Small tables with named rows and columns. After each table, cells are looked up by row and column.

tufoza =
,zes,mifibem
ganozur,-2.00,-0.34
ros,2.73,-2.05
kova,1.12,-2.88
lenef,5.65,-1.17
zekisi,2.91,-0.82
zepapid,3.31,-0.54
savenu,4.86,-1.38
deketin,-2.32,-1.26
gekapi,7.21,-1.60
lub,-5.01,-2.60
pomatar,6.71,-1.13
telan,-1.97,-1.01
viv,-2.85,0.04

What is the zes of lenef in tufoza?
5.65
What is the mifibem of lenef in tufoza?
-1.17
What is the mifibem of gekapi in tufoza?
-1.60
What is the zes of telan in tufoza?
-1.97
What is the mifibem of zepapid in tufoza?
-0.54
What is the mifibem of ganozur in tufoza?
-0.34
What is the zes of zepapid in tufoza?
3.31
Row with the largest mifibem: viv

paredu
columns: kaza, bap, mok, vize, palofof
geke: [12505, 27343, 15157, -4020, 2884]
rap: [92917, 1284, 56297, -19766, 20430]
rof: [27360, 23863, 28789, -7077, 30244]
nadiva: [302, 33666, 20483, 18125, -3930]
vedig: [-38269, -33025, 22021, -44814, 32786]
sesogen: [24150, 37697, -11731, -28196, -29848]
muno: [56697, -60866, 11, 71853, 3189]
zat: [5886, -15316, 34884, -12541, 6562]

What is the bap of vedig in paredu?
-33025
What is the kaza of sesogen in paredu?
24150
What is the bap of rof in paredu?
23863
What is the mok of sesogen in paredu?
-11731
What is the bap of muno in paredu?
-60866
What is the kaza of muno in paredu?
56697
What is the mok of rof in paredu?
28789
What is the bap of rap in paredu?
1284

fusovog:
         rirusur   nerat
kotabu    -49.45  -48.22
zukev     -27.67  -21.52
koti      -29.08  -23.31
fesina    -47.22  -59.44
gunorig   -10.34  -16.27
tobiz      33.79  -29.57
bek       -36.84  -33.80
sodop      23.36  -46.91
kaz       -16.41    4.20
tilaf      12.41   61.97
fizuku    -35.40  -25.26

nerat of sodop = -46.91
nerat of kaz = 4.20
rirusur of tobiz = 33.79
nerat of fizuku = -25.26
nerat of tilaf = 61.97
rirusur of tilaf = 12.41
rirusur of fesina = -47.22
nerat of tobiz = -29.57
nerat of koti = -23.31
rirusur of zukev = -27.67
nerat of bek = -33.80
rirusur of kotabu = -49.45
rirusur of koti = -29.08
rirusur of gunorig = -10.34
rirusur of kaz = -16.41
rirusur of sodop = 23.36
Row with the largest nerat: tilaf

tememud =
|  | zet | vutu | vumor | muzip | vub | zuropud |
|---|---|---|---|---|---|---|
| papu | 203 | 112 | 167 | 169 | 164 | 152 |
| sogu | 155 | 158 | 240 | 140 | 236 | 186 |
| dufor | 217 | 129 | 52 | 215 | 159 | 144 |
| dis | 161 | 189 | 143 | 178 | 168 | 195 |
| gipi | 198 | 145 | 107 | 193 | 191 | 193 |
| keli | 166 | 219 | 247 | 136 | 170 | 174 |
| razosok | 123 | 187 | 169 | 168 | 193 | 127 |
| ritukar | 117 | 192 | 100 | 195 | 115 | 186 |
| fozifez | 215 | 182 | 199 | 156 | 224 | 195 |

What is the vutu of papu in tememud?
112
What is the vub of fozifez in tememud?
224
What is the zet of gipi in tememud?
198
What is the zet of ritukar in tememud?
117
What is the zet of dufor in tememud?
217
What is the vumor of gipi in tememud?
107
What is the vumor of ritukar in tememud?
100
What is the muzip of razosok in tememud?
168
What is the zet of keli in tememud?
166
What is the zet of dis in tememud?
161
What is the muzip of papu in tememud?
169
What is the vumor of dufor in tememud?
52
What is the muzip of keli in tememud?
136
What is the muzip of gipi in tememud?
193
What is the zuropud of dis in tememud?
195
What is the vumor of sogu in tememud?
240
Row with the largest vutu: keli

